In the rows, 128 means zero.
Each row is followed by its class.
[105 162  83 127  84 127 153 168 123  89 111  99 109 146 152 108 178 106
 117 153 144 152 115 104 147 175 164  98 126 118 106 123 118  89  95 148
 124 122 160 112 119 146  63 122 136 102  78 102 145  99 111] -> <27>
[185  86 138  79  84 116 158 109 144 213 129 163 107 112 160 146 102 155
 119 132  98 132 181 192 127 137 129 150 135  97  70 129 135 164  91  82
 124  93 126 140 139 134  87 166 109 155 138 156 132 121  96] -> <55>
[113 157 168  76 144 116 153 122 177 197 172 143  99 125 151 168 120 134
 130 129 150 169 108 156 106 137 139 100 134 134  97 146 141 127 127 160
 123 113 124 151 131  82 147 105 111 151  92 152 234 169 142] -> <83>
[129 147 131 115  95 119 138 118 136 130  65 136 135  59 156 147 121 129
 124 158 144 165 135 154  76  97  99 138 123 138 121 138 116 117 118 186
 145 121 139  88 117 121 144  72 126 118 180 132 154 180 129] -> <55>
[107  99 129 145 118 132 136 147 109 115 135 148 112 109 122 114 167 114
 115 113 119 133 135 101 197 166 147 162 122 122 151  98  69 130 147 121
 170 130  55 108  88 146  95 150 153 136 155 122 116 146 135] -> <27>
[159 122 103  80 124 103  42  97 112 169  87 148 159 114 174 179  73 135
 149 109 129 103 155 156 129 107 137 159 100 108 105 130 195 152 160 144
 124 112 118  86 170 128 181 181 111 149 146 120 129 157 101] -> <70>
[111  52 143 142 159 131 127 166 100 105 142 123 168 124  92  97 145  99
 133 113 136  93 154 139 137 163 131 156  95 112 144 147  81 108 137 118
 118 159 109 113 145 110 123 173 131 111 154 130 125 126 116] -> <87>
[ 98 135 157  80 128 109 101 105 129 153 181 118 125 100 140 147 127 155
  97 140 169 189 103 172 123 100 127  67  93 150  94 135  93 108 117 136
 129 110 168 138 133 109 134  55 140 122 124 158 172 141  99] -> <55>
[159 158  87 146  73  79  26  81 133 171  85 147 162 140 173 185 114 118
 146 108 127 139 150 162 120 105 157 187 128  83 140 148 157 157 152 126
 137 133 128 139 109 119 192 171 104 118 187 140 123 148  86] -> <87>
[131  95 119 111 110  95 102 137 134 203 165 131 102 122  75 130  96 108
 118 134 111 108 165 199  99 153 136 166 140  63  87 142 172 137 129 112
  93  86 124 160 166 112  99 156 114 132 125 166 124 203 147] -> <70>
[186  83 130 121 174 127  40 108 127 140  78 163 175 106 136 184 143  96
 108 114 122  67 141 166 149  74 125 123  93  85  87 157 170 119 129 146
 111 172 125 124 136 119 110 144 136 163 110 149 151 142  68] -> <55>
[119 114 187 108  84 138 149 165  93 149 123 146 100 104 120  57 145 129
 130  75  86 136  84 135 191 177 120 145 128 120 160 118 115 131 117  85
 145 144  95 131 114 132  95 179 122 134 116 106  84 192 119] -> <3>
[ 96 159 137  85 104 151 139 167  99  97 136 116 116 123 123 153 138 165
 114 160 160 125  92 110 153  92 141  66 117 118 143 136 141 108  42 119
 150 143 133 119 161 117 114 147 121 176 142 102 162  93 132] -> <3>
[123 139 153 107 112 102 169 176 137 124 126 126  72 129 126 143 143 154
 119 183 132  83 143 103 168 149 125 106 106  56  89 135 128 117 113 124
 109 127 116 116 147 123  94 142 138 129  93 106 143  88 163] -> <87>
[187  79 122 124 149  95  18 117  98 129 118 164 204 100 145 228 115 101
 119 153 166 145 126 162  90 110 149 119 109  99 121 159 152 131 123 151
 126 172 112 102 133 120 174 141 101 141 108 126 163 133 102] -> <3>
[ 95 108 177 123 192  99 142 110 107 162 146 142 116 132  96  70 135 127
 155  99  90 110 101 126 177 191 146 141 129 137 100 114  47  88 180 135
 109 148  89 128 122 122 137 153 146  87  86  99 132 169 104] -> <52>
[135  82 142 151 128 105 110 117 136 119  92 147 118 129 132 134 163 112
  87 122 119 118 156 134 149 159 164 179 128 138 137 127 112 105 151 138
  96 180 128 109 114 134 131 127 110 133  93 120  73 133 154] -> <27>
[144 119 110 123 127  87  65  79  83 113 108 150 135 130 154 209 111 126
 131 167 134 132 127 164 132 105 185 175 132 150 138 123 143 137 147 125
 158 167 115 134 131 172 146 147 116 140 174 133 156 157  85] -> <55>
[143 125 143 116 167 113  61 103 107 139 100 124 144 114 150 194 148 114
 135 125 154 103 120 147 130  77 184 124 145 113 123 167 168 121 122 186
 113 168 121 145 136 137 146 127 110 153 183 115 161 166  84] -> <182>
[115 102  84 123 102 108 129 107 161 204 148 108  90 158 125 102 128 132
 103 110 117 134 171 174  94 145 147 146 125  79  90 117 137 128  82 133
 139  74 157 146 157 106  99 131 130 154 148 135 144 138  95] -> <52>
[110 134  80 161 149 126 136 126 172 121 137 128 160 123  82 128 158 141
 123 176 120 147 121 126  97 138 104 139 124 158 111 102  87 123 145 116
 136 100 139 155 130 114 132  77 153  97 170 185 155 137 118] -> <70>
[150 113 112 121 142 141  66 151 151 128 125 123 140 122 119 126 134 163
 168 118 131 106 124 166 144  96 152 132 102 102 139 137 175 143 120  86
 113 109 129 109 175 150 125 165 144 193 130 114 140 142  93] -> <83>
[183 103 139 139 164 132  44 118 125 147 103 140 181 129 150 173 128 110
 114 136 125 146  75 149  94 123 151 116 121 118  89 116 197 128 125 144
 141 126 141 142 146  88 153 131 134 147  72 126 130 124  78] -> <87>
[149 180 146  59 104 134 155 163 119 122  93 106  86 127 134 106 126 125
  91 122 118  52 153  99 104 162 166  89  94  92  89 129 142  93 105 129
 142 130 124 162 117 121  84 134 150 154 102 101 157  58 129] -> <182>
[176 122 128  87 172  83 123 110 129 118  99 111 196 121 142 194 143 134
  94 145 126 110  94 126  96 152 138 128 111 154  98 116 127  99 126 122
 100 131 166 122 116 124 162  72  88 128 180 118 198 176 121] -> <55>
[159 117 116 129 122  93  11 140 121 145  90 146 145 126 163 160 149 108
 117 136 122  73 127 155 142  94 143 132 101  82 127 144 170 140 149  95
 135 159 116 127 147 127 171 151 131 134 141 149 133 114  67] -> <3>
[ 81 137 150  97 114 147 133 124  93  94  99 115 103 139 144  61 152 118
 120 135 136  91 141 120 151 167 186 123 135  92 100 138 151  72 174 117
 153 116 167 126 122  98  81 154 139 119  77 107 161  47 113] -> <70>
[129 140  95 102 106  91 100  90 147 166 125 130 175 110 177 165 118 143
 127 129 136 143 119 172  55 132 112 135 122 130  94 110 131 146 148 134
 132  98 138 112 127 112 177  81 127  96 171 142 174 160  92] -> <52>
[128 149 115 127  87  76 132  79 138 194 135 136 107 149 138 143 129 174
 119 156 136 165 143 140  98 158 118 141 126  78  78 106 140 114 123 192
 108 103 171 107 126  83 153 116  98 131 121 148 144 168 134] -> <70>
[130 125 157 139 121 166 218 124 100 133 123 164 117 107 142  88 140  98
 164  91 108 154 116 141 159 178 135 135 134 129 129  75  76  96 162 118
 154 111  80 123 104 114  73 155 152 120  72 129 133 206  97] -> <87>
[ 85  27  99  76 132  88 153  82 109 144  98 114 109 153 133 174 166  93
  94 178 127 106 160 145 164 157 168 177 117 131  94  93 118 123 147 121
  83  94 138 133 115 169  94 126 134 129 123 147  89 131  92] -> <3>
[ 97 130 105 113 167 108  92  77 170 157 122 114 124 158 169  95 136 140
 146 138 150 167 111 156 113  94 119 123 110 120 120 123 119 125 135 153
 133  90 164  93 140 143 159  56 143 125 113 131 221 149  81] -> <55>
[112 114 110 100 162 135 141 135 108 107 112 150 133  89  85 157 142 121
 121 135 119 152 111 138 146 198 144 122  84 140 122  90  95 117 140 147
 113 159 128 104 134 144  91 139 136 136 102 112  81 188 144] -> <70>
[143 162  99 102  73 116 112 177 139 173 170 132 104 110  75  95  83 130
 119 148  94 132 152 162  48 178 111 140  86 116  92  77 108 124 115  93
 103 111 104 141 149  89 124 138 122 126 140 152 106 190 139] -> <70>
[ 95 115  80 118 168 113 123  76 159 113 151 149 133 103 129 105 147 138
 144 151 129 103 109 151 119 160 137 119 127 121  87 107  94 125 176 138
 151 130 157 101 117 113  94 117 138  99 180 188 201  96 137] -> <27>
[137 185 143  60 155 129  97  94 154 154 135 116 143 114 128 126 108 142
 117 107 155 145 106 183  85 128 104 110 147  94 102 137 149 119 129 198
 125 130 160 129 137  72 175  84 114 121 107 144 211 193 130] -> <182>
[103 146 146  81 114 125 117 110  95 130 132 170 116 110  90  88 133 107
 103 141 106 141 132 182 205 129 115 145 117 107 100  92  62 128 151 110
  91 169 118 138 105  91  79 183 129 117 139 138 119 183  74] -> <55>
[118 125 102 162 111 112  71 118 130 157 133 119 144 123 200 169 137 139
 161 124 139 146 143 138 136 102 153 146 135  70 119 125 194 176 136 143
 120 113  92 103 130 159 143 155 109 130 158 105 122 155 102] -> <83>
[174  83 118 127 158  98  87 120 154 202 116 143 153 125 134 196 168 123
 172 135 115  95 141 188 108 120 124 137  91  76  70 182 144 115 123 145
  93 132 146 123 152 128 164 117 121 119  85 168 152 133  92] -> <70>
[131 134  94  92 110 112 143  77 121 174 154 139 134 102 164 155 151 108
 154 112 136 149 101 167 122 140 135 110 116 103 124 128 108  97 158 136
 139  93 200 110  86  97 132 107 130 130 148 141 174 158  90] -> <83>
[152 134 156 141 128  94  68 113 103 106  94 138 132 122 146 180 115 172
  89 168 172 136 144 146 113 104 159 132  98 104 141 150 183 167 136 140
 127 147 102 100 180 147 162 145 125 198 136 159 153 103  95] -> <133>
[177  71 173 144 107 100  43 138 131 155  93 152 132 103 114 198 150 122
 128 123 150 143 144 172 121  85 124 145 132 102 125 194 199 127 135 174
 130 153  75 139 147  82 156 153 104 177  77 141 153 168 102] -> <3>
[157 142 129 132  84  94  79 105 137 193 156 153  79 146 139  93 103 109
 123 156  91  82 154 191  78  98 128 154 136  73 116 116 106 155 119  88
 111 106 113 159 118 117 133 135 139 122 188 139 133 125 104] -> <182>
[141 134 153 114  70 131 127 202 132 127  91 119  96 152 132  78 140 109
  74 143 122 107 120  97 156 121 157 137 136 108 115 147 155 153  38 115
 157 121 140 154 175  89  97 190 123 146 155  94 110  51 149] -> <133>
[ 92 124  89 135 141 112 121  78 150 113 117  76 126 113 147 196 154  88
  95 132 147 152 103 100 120 124 119 108 123 167  93 134 131  92 156 187
 130 115 145 100 130 128 131  56 102 113 135 167 164 155 132] -> <83>
[ 83  87 129 187 115 134 146  86 109 141 132 145 127 117 172 150 144 117
 115 110 130 160 142 119 122 154 124 137 110 154 159  95  96 128 180 144
 148 137  80 106 109 158  98 120 149 108 136 121  79 149  91] -> <3>
[185 142 128 128 156 140  68 132 125 145 123 162 179  87 171 185 117 108
 123 101 155 177 113 169 120  88 167 126 113  88 139 120 172 148 116 121
 121 139 104  84 147 169 140 155 115 187  54 119 148 170 104] -> <55>
[ 97 121 141  92 173 111 126  80 145 162 138 134 137 100 149 174 138 125
 123 156 156 126  88 181 107 115 133 128 130 143 105 149 102  90 161 139
 125 127 171 106 151 133 153  38 137  95 118 173 216 179 113] -> <133>
[ 63  88 130  82 196 168 159  74 102 134 106 165  96 130 166  43 134  50
 133  87  89  96 148 182 132 147 152 139 108 120 148  86  74 141 178 103
 126 148  99 117 120 136  80 121 148 125 133 111 146 154  88] -> <87>
[141 171  91  55 139 101 105 134 134 121  94 131 100 120 113 156 135 102
  72 142 113  59 116 132 169 106 158 106  89 138  87 110 105  90  92 152
 118 164 206 110 123 134 110 134 139 154 134 130 126 129 120] -> <133>
[136 157 108  49 103 100  96 126 130 173 158 121 124  92 120 105 109 123
 117 136 130 103 129 185 101 102 134 121 111  62  79 103 122 158 133 140
 100 116 136 108 117 147 100 125 163 144 166 128 141 150  60] -> <3>
[153 162 148 128 127  97  94 140 113 154  99 132 165  86 151 166 136 131
 121 110 133  93  92 117 122 126 148 134 125  78 104 170 159 108 141 163
 142 205 105  90 147 136 162 160 136 138 104 105 173 110  70] -> <52>
[137  81 102 126 113  88  86  93 117 163 133 171 179 104 182 151 137 142
 147  95 140 136 147 144 147  99 137 161 122 142 102 141 171 154 173 139
 116 103  89  74 138 138 147 144  84 178 104 177 199 177 100] -> <83>
[106  93 146 119 179 122 147 114 128 158 165 156  84 125 118  87 153 123
 140 107 102 100 126 136 173 136 138 166 114 122 151  82  89 118 178 110
 111 118  80 136 140 146 117 149 179 136  74 117 123 175 119] -> <133>
[137 171 141  88 102 138 147 136 135 124 137 102 114 161 134 135 120 150
 110 145 135 133 136  98 167 133 145 103 133  98  80  97 132 120 113 134
 139 142 120 162 136  78 143 179 154 126  59  88 114  43 108] -> <83>
[170 189 106  88  68 116 138 170 138 192 159 139  97  90 108 126 120 140
 144 109 113  89 156 157 123 119 114 122 129  56  88 117 135 116 136 123
 101  90 119 113 137 111 101 161 128 157 118 141 142 191 129] -> <83>
[108 100 102 123 160 103 123  99 135 107 106 120 114  98 128 102 167  97
 135 166 124 106 113 134 165 124 138 144 117 133  99 107  48  96 169 102
 113  76 142 116 148 185  84  85 168  68 160 159 142 145 120] -> <55>
[177 124 143 128 120  88  48 115 109 189 121 155 139 103 142 143 149 119
 141 101 129 116  92 167 114  96 161 134 151  52 118 147 202 113 136 137
 110 120 120 138 151 115 152 138 110 160  72 137 150 197 112] -> <3>
[130 167 137 107 111 128 156 112 114 154 174 126 131 140 143  98 137 122
 168 131 119 139  60 144  90 155 107  63 119  92 117  78  73  87  80 124
 104 109 127 113  61 102 138  94 141 117 119 130 169 200  86] -> <3>
[ 83 137 149  80 139  95 177 141  92 141 135 152 117 155 128  84 105 105
 109 137 127 121 116 136 165 205 186 123 129 111 110  73  85 127 142  93
 111 179 126 121  91 152 123 130 139 111  70 124 117 178  98] -> <52>
[ 78 148 136  65 139 126 151 129 113 109 167 145  99 122 147  72 142 123
 116 145 134  93 120 113 190 156 191 121 152  85 108 125 110 130 117 153
 137 155 102 110 104  78 103 169 154 161 122  81 193  84 120] -> <133>
[113 103 116 123 157 103 174 138 117 110 117 127 114 146 159 139 154  91
  87 140 130  92 154 137 126 164 180 108 120 103 103 137 140 135  89 162
 144 181 115 136 140 117 116 130 135 155 110 121 162  96  98] -> <52>
[147  99  85 132  93  94 119 155 149 194 153 125  92 112 129 154 120 136
  92 159 103 122 189 171  99 149 117 135 119  98  76 108 125 134  84 161
 126 117 111  90 140 108 128 158 113 158 131 122 107 141 109] -> <182>
[163 121 114 125 122  96 104 122 143  89 106  99 128 155 105 139 148 154
 117 158 148  92 146 119 136 156 138 158 132 116 105 137 110 115 127 155
 138 127 142 158 147 143 123  86 144  92 154 137 149 134 139] -> <182>
[179 160 153 138 120 126  76 108 108 162 102 137 178 101 155 161 130 156
 157 104 117 124 113 179 100 121 128 163 101  96 103 136 170 115 135 121
 103  66 112 136 136 156 137 138 103 129 116 158 162 203 109] -> <182>
[150 139 131  83 144 124 151 173 110 117 124 129 197 159 155 141 140 104
 130 143 122  22 101  89 147 183 153 126 102  97  77 177 146 103  77 159
  88 173 116 128 142  94 117 117 130 122 118  96 197 117 105] -> <3>
[ 70 121  85  96 157 102 137  73 171 174 118 114 142 103 126 202 131 139
 116 164 154 173 142 151  84 122 119 122 100 132  93 100 130 109 171 154
 124  75 174 113 119  99 154  91 113 121 168 153 178 147 132] -> <70>
[ 84 154 115 152 120 121 132 110 157  38 154  77 105 140 104 129 162 173
  99 165 163 140 122 123 111 187 168 118 124 144 139 155 122  95 134 157
 146 130 168 158 142 132  91  86 159 113 119 136 144  65 154] -> <3>
[105 164 127 147 144 145 152  87 158 123  84 129 127 126 163 104 149 135
 143 113 118 132 124 143  98 140 164 134 181 126 108 119 134 145 131 155
 153 110 108 151 129 115 132 112 135 110 156 143 146 129 125] -> <52>
[121 196 112 124 107 139 141 112 146  89 105 115 143 119 141  63 128 184
 142 121 150 161 168 156 104 128 125 153 114 129 133 130 101 121 118 172
 145  65 166 131 131 156 109 124 162 110 150 150 172 127 121] -> <55>
[104 166  65 151 134 126 153  89 166  93 134  98 159 139 147 122 131 125
 107 199 139 117 124 110  80 182 145 151 148 112 122  93  73 111 132 114
 112 142 150 121 125 124 129  51 144  87 250 144 187 153 104] -> <83>
[ 80 168 141  87  92 137 148  81 150 166 126 121  88 125 142 199 126 121
  94 164 151 165 105 187 123 125 126 110 129 111 105 106 125 127 120 146
 145  91 153 124 101 102 101 127 140 158 182 165 181 171  93] -> <83>
[134 103  86  93  96 111 105 105 142 191 166 135 135  99 130 153  93 140
 130 154 120 144 154 176  96 171 117 145 119  72 101  95 124 136 120  98
  96  79 144 126 120 109 135 161 120 108 156 156  83 148 125] -> <3>
[ 96 122  75  90 127 118 131 114 137 119 121  80  89 139 143 146 157 122
 107 162 122 105 144 125 149 152 154 119 108 107 129 123 121  83  97 120
 117 142 176 136 135  95 145 150 134 145 180 130 129  85  70] -> <87>
[166 103 153 156 171  63  43 116 128 165  83 164 157 128 179 199 144  89
 116 151 124  72 119 153 141 112 162 137 128 125 114 176 157 106 144 152
 110 162 111 125 117 137 207 153 143 135 101 190 161 143  69] -> <55>
[132 118 146  50 139  56  65  73 125 195 150 132 119 131 138 146 113 144
  95 154 116 105  86 149  90 139 103 111 121 114  89  92 145 113 162 136
  79  97 165 145 118  73 189 102 116 112 146 140 148 164 122] -> <3>
[146  96 141 126 161 134 131 116 121 168 100 156 108 130 137  93 167 122
  76 102  85  64 168 112 143 187 145 147 143  92  91  97 104  91 136 126
 107 142  88 100 150 130 108 138 115 154  90 154 128 157 130] -> <70>
[ 97 102 167 131 103 139 127  94  95 148 126 175  97  97 144 152 138 128
  97 141  96 153 115 173 178 147 130 167 149 156 130 120 102 164 151 115
 149 121  93 121 124 136  71 188 132 125 161 123  92 139 108] -> <133>
[182 112 109  92 111 114 130 183 150 198 138 119 118  91 125  98  74 104
 135 126 101 138 152 180 107 130 140 141  95  85  98  82 139 145  94  78
 127 100 123 141 154  94 145 142 130 139 174 109  97 189 103] -> <27>
[121 153 124  76 145 123 186  54 173 196 155 127 111 119 151 101  93 142
 134 126 114 172 145 163 122 143 133 144 122 125  93 106  74 153 153 141
  96 126 150 117 118 119 156  85 137 138 141 139 138 140  80] -> <83>
[100 163  96 137 152 138 135 112 139  58 111 117 156 138 127 121 126 150
 118 169 142 143 134 119  90 168 127 108 128 141 157  96  66 125 133 104
 168 153 132 125 108 141 148  99 144  93 186 129 183 106 134] -> <83>
[122 108 101 129 112 108 121  52 146 174 139 110 126 150 161 194 127 143
 102 133 165 176 143 168  83 100 121  99 117 100 129 108 111 125  90 156
 133 155 169 111  96 138 147  64 134 139 157 140 143 164  57] -> <133>
[ 93 141 121  79 134  94 117 161 130 148  81 130  89 139 106 153 150  95
  95 162 113  72 126 128 131 168 179 129 121  88  84 128 108 104  86 148
 146 198 115 129 137  89 147 163 114 132 140 113 156 109 138] -> <52>
[ 87 139  84 104 132 106 109  69 149 145  99 112 160 111 133 187 135 122
 108 151 156 161 115 170  92 110  95 100 101 108  96 124 138 121 142 188
 124 122 173 109 125  87 149  64 123 109 143 146 159 164  98] -> <3>
[135 163 139 102 133 171 145 146 122  85 144 117  99 115 159 158 145 103
 126 146 156 118 115 110 167 106 174 105 143 112 139 128 123 100 115 130
 139 171 117  98 111 124  86 142 134 169 141  81 182 116  78] -> <133>
[144 105  65 111 137  77   4 113 135 183  76 143 152 138 154 229 163 115
 115 130 133  94 142 146  91  85 150 123  94  87 110 122 188 134 139 131
 139 149 109 108 139 135 175 112 106 174 160 136 190 167  77] -> <70>
[ 83 154 143  86  87 109 157 105 114 121 148 114 109 136 118 108 149 120
  88 122 150 173 100 136 192 184 188 151 102 144 129  95  66 122 179 101
 149 131 139 127  89 127 102 119 148 145 117 122 133 124  83] -> <182>
[113  83 122  98 142 143 137 134  86 166 109 157 116 132 119 112 153 109
 119  96  86 124 118 148 198 168 141 184 125 121 138  93  93 129 131  89
 125 113 125  87 124 176  69 142 107 148 137  79 104 222 101] -> <52>
[ 95 157 131 149 139 164 139 133 154 102 126 146 147 149 148  66 129 121
 146 117 133 122 122 142 116 148 131 149 138 128 118 110 118 142 145 116
 146 119 128 135 153 108  87  85 105  83 165 143 197 194 177] -> <83>
[115 147  96  84 174 108 129 111 149 114 137 141 154  77 134 192 105 122
 107 166 148 150 113 168 110 128 138 114 127 161 113 114 129 111 141 160
 142 131 159 119 116 100 176  64 136 121 108 152 183 194 144] -> <133>
[105  97 177  93 110 133 123 133 142 123 187  95  77 133 130 141 154 152
 119 146 154 102  93 104 169 142 134  84 123 105 108 133 139 110 118 136
 107 124 105 121 118 108  97 152 167 162 102 125 118  69  99] -> <3>
[160 163 100 139  50  94 102 150 160 168 109 160 125 128 132  98  98 148
 112 148  99 130 168 158  77 108  84 141 115 121  70 116 138 185 113 126
 129 119 109 142 167  83 127 131 107 101 150 158 114 124 142] -> <55>
[103  86 131 155 160 146 134  78 111  78 100 156 150 105 144 130 146  96
 121 161 120 141 103 138 104 169 142 160 119 158 131  86  70 126 149 105
 162 122 100 126  98 167  77  92 136  87 181 169 154 156 145] -> <55>
[142 114  65  46  70 103 111 127 134 191 133 160 106  84 107 137  93 119
 109 170 118 127 170 157  83 142 137 147  97  69  60  81 134 162 132  95
 127 130 138 116 130 120  81 166 116 150 168 160 129 108 108] -> <70>
